Each row has a name. Each question is about the rows just above it.

geb: -.07 -.22  .34 -.14  .59  .31  .02 -.66 -.18 -.20 -.27  .39  .68  .25
Bag: -.02  .06 -.21  .01  .01 -.12 -.25  .18 -.05 -.46  .02  .84 -.17  .25
berup: -.76 -.38 -.26 -.12  .34  .82 -.37  .27  .14  .48 -.26  .33  .26  .20
sufak:  .13 -.76  .11 -.31  .12 -.27  .09 -.37  .21  .66 -.18  .77  .17 -.23
lita: -.19 -.47  .29 -.37 -.55 -.39 -.35 -.54  .42 -.53 -.03  .61  .07  .22
dat:  .65  .42 -.14 -.35  .48 -.21  .38 -.15 -.40 -.31 -.01  .79  .42  .15
Nasi: -.16 -.50 -.78 -.53  .28  .48 -.03  .51  .04  .49 -.26  .60 -.13 -.40
Kuzu:  .20 -.16 -.52 -.91 -.17 -.18  .17 -.42  .11  .11 -.47  .13  .18  .06
The rest of the row after -.55 -.39:
-.35 -.54  .42 -.53 -.03  .61  .07  .22
Go on from  .49 -.26 to the end of its row.
 .60 -.13 -.40

berup:  .07  .18 -.14  .20  .19 -.04 -.11  .40 -.05 -.12 -.44  .10  .49 -.16 -.38  .07
zitez: -.29  .09  .02  .20 -.47  .20 -.26  .04 -.07 -.09  .20  .20 -.77  .00 -.09  .03
podu:  .13  .09  .24  .14 -.39  .11 -.09  .04 -.14 -.36  .20 -.25 -.77  .00 -.09  .03
Bag:  .13  .09  .24  .14 -.39  .20 -.26  .05 -.07 -.36  .14  .01 -.45 -.02  .25  .03
Dap:  .33 -.37 -.05 -.50  .14 -.14  .06 -.05  .26  .50  .23  .02  .17  .10 -.06  .12
Repeated in Dap:
-.05
Go on from  .01 -.45 to the end of its row.
-.02  .25  .03
The value that Bag holds more than once:
.14
The value that berup holds more than once:
.07
Go on from  .20 -.26  .04 -.07 to the end of its row.
-.09  .20  .20 -.77  .00 -.09  .03

lita: -.04 -.01  .30  .38  .32 -.22  .08  .07 -.17 -.25  .00 -.51  .15 -.07 -.46 -.27 -.01 -.20  .24 -.10  .18  .44 -.13  .06 -.39  .12  .08  .00 -.21 -.51 -.41 -.23 -.20 -.12 -.07 -.08  .08 -.06 -.01  .18 -.06  .19 -.26 -.28 -.14  .12  .00  .40
Nur: -.34 -.03 -.46 -.26 -.05  .08 -.03  .52  .57 -.06  .36  .22  .16 -.09  .39  .19 -.29  .12 -.56 -.33 -.53  .32  .24  .17  .12 -.22  .14 -.02  .04  .42  .63 -.10 -.24 -.15  .44 -.15  .08 -.06  .00 -.69  .05 -.07  .02  .16 -.04  .33  .03 -.78
berup: -.30 -.15  .04  .01  .09  .00 -.12 -.13  .04  .16 -.16  .03 -.13  .17 -.36 -.14 -.10  .26  .20  .05  .10 -.57  .01  .17  .28  .03  .21  .20  .26 -.13 -.16  .08  .04 -.03  .03 -.18  .26 -.03  .19  .05 -.14 -.01 -.35 -.02 -.27 -.40 -.24  .12
Bag: -.28 -.15 -.06  .04  .11  .13  .25  .28  .15  .16  .28 -.04 -.07  .02  .00 -.13 -.06  .34 -.08 -.24  .00  .39 -.25  .12 -.36  .02  .03 -.06 -.19 -.24  .07 -.23 -.03 -.03  .15  .13 -.08  .33 -.16  .04 -.39  .28  .10 -.32  .02 -.09  .01  .07
Nasi:  .02 -.05 -.29 -.40 -.36  .35  .07 -.07  .15  .43  .09  .59 -.26  .10  .54  .25  .08  .41 -.23  .07 -.10 -.36 -.06 -.08  .23 -.08 -.17 -.06  .11  .43  .42  .20  .32  .19  .04 -.16 -.02  .31  .04  .00 -.16 -.05  .46  .13  .24 -.26  .03 -.27
Kuzu: -.30 -.17  .10  .08  .14  .00 -.03 -.11 -.01  .18 -.11 -.05 -.15  .16 -.40 -.20 -.07  .29  .25  .02  .17 -.41 -.10  .17  .11  .06  .18  .17  .14 -.26 -.23  .00  .05 -.02  .00 -.09  .20  .06  .12  .16 -.23  .08 -.30 -.15 -.24 -.42 -.20  .25
podu:  .00 -.01 -.32 -.32 -.26  .26  .14  .19  .23  .22  .27  .41 -.09 -.02  .59  .23  .01  .25 -.38 -.10 -.22  .16 -.04 -.07 -.02 -.10 -.16 -.14 -.07  .37  .49  .03  .12  .10  .14 -.04 -.10  .25 -.08 -.18 -.11  .01  .46  .07  .26  .06  .12 -.38
After -.09  .20  .06  .12, its row goes on with
 .16 -.23  .08 -.30 -.15 -.24 -.42 -.20  .25
Which row holds -.30 -.15  .04  .01  .09  .00 -.12 -.13  .04  .16 -.16  .03 -.13  .17 -.36 -.14 -.10  .26  .20  .05  .10 -.57  .01  .17  .28  .03  .21  .20  .26 -.13 -.16  .08  .04 -.03  .03 -.18  .26 -.03  .19  .05 -.14 -.01 -.35 -.02 -.27 -.40 -.24  .12?
berup
After  .08 -.06  .00, its row goes on with
-.69  .05 -.07  .02  .16 -.04  .33  .03 -.78

Kuzu: -.16  .77 -.38  .13  .77
podu:  .00  .77 -.38  .14  .77
Nur:  .09 -.51  .03  .03 -.12
Repeated in podu:
.77
After  .00  .77 -.38  .14, its row goes on with
.77
Repeated in Nur:
.03

podu:  .12  .01 -.01 -.03  .04  .01  .00 -.04  .05  .03  .10 -.16 -.09 -.02  .04  .38  .10 -.16 -.10 -.19 -.08
dat:  .12  .01 -.01 -.03  .04  .01  .00 -.04  .05  .03  .10 -.16 -.09 -.02  .19 -.13  .06 -.13 -.05  .07 -.07
Nur:  .05 -.46 -.11  .12 -.01 -.02 -.04  .03  .22  .00 -.16  .09 -.01  .12 -.01 -.22 -.57 -.92  .03 -.24  .06
Bag:  .12 -.17  .00  .60 -.06 -.05  .02 -.22 -.07 -.06  .02 -.41  .07  .09  .23  .07  .36  .48 -.09 -.19 -.02
Kuzu:  .10  .10 -.14  .11  .03 -.05  .03  .03  .41 -.06  .01  .10 -.03  .12 -.02  .04 -.20  .03  .09  .08  .03
berup:  .06 -.49  .06  .12  .00  .02 -.11  .19 -.29  .20 -.07 -.01 -.01  .06 -.20 -.15  .03 -.14 -.02  .22  .05
lita:  .03  .49 -.08  .18  .06 -.06  .40 -.27 -.09  .17 -.04  .18 -.12 -.16  .00  .01  .35  .13  .03  .15 -.03
Nasi: -.23 -.10 -.18 -.12  .10 -.05  .03  .29  .12 -.04 -.18  .13 -.06 -.20  .22  .14 -.21  .39 -.06 -.09  .07
sufak: -.09  .41 -.04  .22  .00 -.05  .10  .25  .06 -.19  .08 -.19 -.04 -.05 -.16 -.18  .29 -.07  .01  .19 -.01
Go on from -.06  .02 to the end of its row.
-.41  .07  .09  .23  .07  .36  .48 -.09 -.19 -.02
Go on from -.09 -.19 to the end of its row.
-.02
The rest of the row after  .13 -.06 -.20  .22  .14:
-.21  .39 -.06 -.09  .07
Whose row is -.09  .41 -.04  .22  .00 -.05  .10  .25  .06 -.19  .08 -.19 -.04 -.05 -.16 -.18  .29 -.07  .01  .19 -.01?
sufak

berup: -.28 -.11  .29  .39 -.01 -.07 -.18 -.25
Bag:  .19  .49  .19  .49 -.11  .17  .49  .49
Dap: -.01  .20 -.08 -.13 -.12  .17 -.17  .00
dat: -.01  .20 -.12 -.13 -.12 -.07 -.17  .00
Which value appears more than once in dat?
-.12
The rest of the row after -.07 -.18:
-.25
After -.13 -.12  .17, its row goes on with
-.17  .00
After -.12  .17 -.17, its row goes on with
.00
Whose row is  .19  .49  .19  .49 -.11  .17  .49  .49?
Bag

zitez: -.03  .35 -.09  .35 -.24 -.23 -.14
Nur: -.04 -.04 -.08  .39 -.52 -.17  .01
dat: -.03  .35 -.09 -.69 -.24 -.18 -.63
Go on from -.04 -.08  .39 to the end of its row.
-.52 -.17  .01
The rest of the row after -.08  .39 -.52 -.17:
.01
The value that Nur holds more than once:
-.04
Which value appears more than once in zitez?
.35

podu:  .49 -.15  .42 -.06 -.42 -.37  .21  .27
lita:  .08  .26 -.15 -.42  .40  .01  .21  .12
sufak:  .48 -.15  .35 -.37 -.07 -.33  .19  .15
berup:  .33  .41 -.27 -.27 -.18 -.82  .59 -.26
Go on from -.27 -.27 to the end of its row.
-.18 -.82  .59 -.26
The rest of the row after  .49 -.15:
 .42 -.06 -.42 -.37  .21  .27

geb:  .05  .02 -.47  .34 -.19  .19  .14  .04  .05  .03 -.06  .09 -.02  .39  .28  .20  .33  .05 -.08 -.26  .15  .30 -.28  .05  .43  .17  .44  .05 -.41
sufak: -.04  .02 -.19 -.02 -.11  .08 -.16 -.12 -.16  .03 -.21  .14  .08 -.02  .04  .05  .36 -.42  .06 -.27 -.10  .12 -.31 -.16  .43  .12  .44  .01 -.57
berup:  .20 -.07  .13  .08 -.40  .17  .06  .11 -.29 -.20 -.07  .08  .16  .02 -.09  .18  .43 -.43  .35 -.14  .19  .10  .04 -.29  .43  .18 -.03 -.29 -.19
Nur: -.04  .04 -.19 -.02 -.11  .08 -.16 -.12 -.16 -.02 -.21  .14  .08 -.02  .04  .05  .36  .44  .06 -.27 -.10  .12 -.31 -.16  .43  .12  .44  .01  .44
lita:  .05  .17 -.26 -.41 -.37 -.29  .26  .17 -.05  .09 -.15  .32 -.01  .11 -.07  .22  .49 -.33  .87  .33  .24  .05 -.16 -.05  .43  .09 -.03  .29 -.06
Kuzu:  .64 -.03  .23  .37 -.51  .66  .05  .12 -.37  .34 -.16 -.19  .21 -.13  .08  .23  .30 -.38  .43 -.37  .68 -.23 -.10 -.37  .43  .08 -.13 -.11 -.21
zitez:  .23  .08 -.51  .31 -.03  .18  .38 -.10 -.15 -.02  .09  .00  .03  .18  .27  .29  .28 -.44  .13  .14  .47  .36 -.10 -.15  .43  .37  .06 -.10 -.25
Dap:  .23  .08 -.51  .31 -.03  .18  .38 -.10 -.15 -.02  .09  .00  .03  .18  .27  .29  .28 -.25  .13  .14  .47  .36 -.10 -.15  .43  .37  .06 -.10 -.25
dat:  .24 -.03 -.43  .00 -.15  .20 -.03  .37  .37  .00 -.06 -.22  .29  .18  .06 -.11  .28 -.08  .05  .03 -.06  .54 -.18  .37  .43  .08  .28  .22 -.32
Nasi:  .08 -.03 -.06 -.15 -.34  .16 -.17  .06 -.12 -.03 -.15 -.02  .35  .06 -.04 -.08  .36 -.21  .12 -.26 -.13  .12 -.25 -.12  .43  .05  .46  .05 -.46
podu:  .32 -.05  .01  .16 -.29  .29  .05  .02 -.30 -.15 -.05 -.07  .25 -.03 -.03  .13  .34 -.44  .32 -.04  .25  .14  .04 -.30  .43  .23 -.05 -.25 -.22
The row with  .05  .17 -.26 -.41 -.37 -.29  .26  .17 -.05  .09 -.15  .32 -.01  .11 -.07  .22  .49 -.33  .87  .33  .24  .05 -.16 -.05  .43  .09 -.03  .29 -.06 is
lita
 .20 -.07  .13  .08 -.40  .17  .06  .11 -.29 -.20 -.07  .08  .16  .02 -.09  .18  .43 -.43  .35 -.14  .19  .10  .04 -.29  .43  .18 -.03 -.29 -.19 is in which row?
berup
Whose row is  .24 -.03 -.43  .00 -.15  .20 -.03  .37  .37  .00 -.06 -.22  .29  .18  .06 -.11  .28 -.08  .05  .03 -.06  .54 -.18  .37  .43  .08  .28  .22 -.32?
dat

Bag:  .65  .10  .19 -.46  .02  .08
lita: -.56  .45  .12 -.64 -.02 -.04
Nasi:  .42  .32 -.03  .71  .00 -.05
Dap:  .08 -.71  .03 -.11 -.05 -.03
podu:  .37 -.46  .11 -.02  .12 -.04
dat: -.79  .19  .00 -.25  .16  .16
Repeated in dat:
.16
After .65 .10 .19, its row goes on with
-.46  .02  .08
After -.56  .45, its row goes on with
 .12 -.64 -.02 -.04

